Here is a tiny trained network, its code and every weight. The questions are about switching its units off for an input and a class, where a switched-off unit gives its printed mean instead of its output.

import numpy as np


def w(rows, s, z=0):
    codes = np.array(rows[::2]) - 128.0
    scale = np.full(codes.shape[1], s)
    scale[-1] = z or s
    return codes * scale


def f(y):
    return y / 2 * (1 + np.tanh(0.7978845608 * (y + 0.044715 * y**3)))


def log_softmax(a):
    a = a - a.max(-1, keepdims=True)
    return a - np.log(np.exp(a).sum(-1, keepdims=True))


def net(x, mask):
    res = np.array(x, float).reshape(1, 2) / 4 @ E
    y = f(res @ A[0][:, :-1].T + A[0][:, -1])
    res = res + np.where(mask, y, B[0][:, -1]) @ B[0][:, :-1]
    return log_softmax(res[-1] @ U[:, :-1].T + U[:, -1])


A, B = {}, {}
E = w([
[195,124,92,111,9],'x0',
[161,50,253,155,102],'x1',
],0.0076)
A[0] = w([
[133,106,138,109,129,2],'n1',
[104,128,154,114,206,10],'n2',
[155,126,115,107,48,20],'n3',
[84,138,46,116,173,47],'n4',
[87,128,170,128,246,131],'n5',
[112,116,251,130,131,22],'n6',
],0.015,0.0057)
B[0] = w([
[141,175,154,250,188,113],'n1',
[124,163,129,230,113,168],'n2',
[119,131,2,148,130,166],'n3',
[213,121,113,129,149,203],'n4',
[84,117,93,106,103,254],'n5',
[206,141,89,125,155,192],'n6',
],0.042,0.0093)
U = w([
[81,136,67,176,86,118],'0',
[218,132,121,115,181,93],'1',
[99,89,163,2,86,249],'2',
[105,134,168,144,138,94],'3',
],0.02,0.013)

Each question gives the input, the list of numbers given to net, and the class t.
The units are the neurons (one row each of A and B). Each row of codes is followed by its name. A weight is (code - 128) times the scale printed after its matrix; where a second scale follows, it is the last column's (A, B and U).
mask holds one flag per neuron, in row order. A switched-off neuron (its flag False) gives its mean, the last column of its row in B, instead of its output. The means were averaged over made-up inputs and are rounded, as every weight is.
A unit's drop is (log p(t) with every unit on - log p(t) with that unit switched off) / (log p(t) with every unit on - log p(t) with every unit switched off).
The circuit of an input: a set's keep is (log p(t) with only the set's units on - log p(t) with every unit switched off) / (log p(t) with every unit on - log p(t) with every unit switched off). Starting from all 6 units, units are removed one at a time, each time the one whose removal leaves the highest keep (on an exact tie, the one counted first), for as long as the keep stays at least 0.8.
circuit, biggest first: the units of the circuit, biggest drop first
most important unit: the unit with the biggest drop
k most important neurons: the k neurons with the biggest drops, biggest first
drop when u is switched off: that unit's drop, to one decimal
input [-6,6], class 0: 3 most important neurons -> (n5; n4; n2)
input [-2,-3], class 2: most important unit -> n6
input [2,-2], class 2: 3 most important neurons -> (n2; n6; n4)
input [0,-2], class 2: 2 most important neurons -> (n6; n2)
input [3,-1], class 2: circuit, biggest first -> (n2; n6)
input [-7,7], class 0: 2 most important neurons -> (n5; n2)
input [2,-1], class 2: 3 most important neurons -> (n2; n4; n6)
input [6,-8], class 1: 2 most important neurons -> (n4; n5)
input [1,2], class 2: 2 most important neurons -> (n4; n2)
input [-3,-4], class 1: 2 most important neurons -> (n4; n3)
input [-1,-4], class 1: 2 most important neurons -> (n5; n4)
input [1,-3], class 2: drop when n2 is switched off -> 0.4
input [-4,-6], class 1: drop when n4 is switched off -> 4.3
input [2,-4], class 1: circuit, biggest first -> (n5)
input [-1,-6], class 1: drop when n4 is switched off -> 0.3
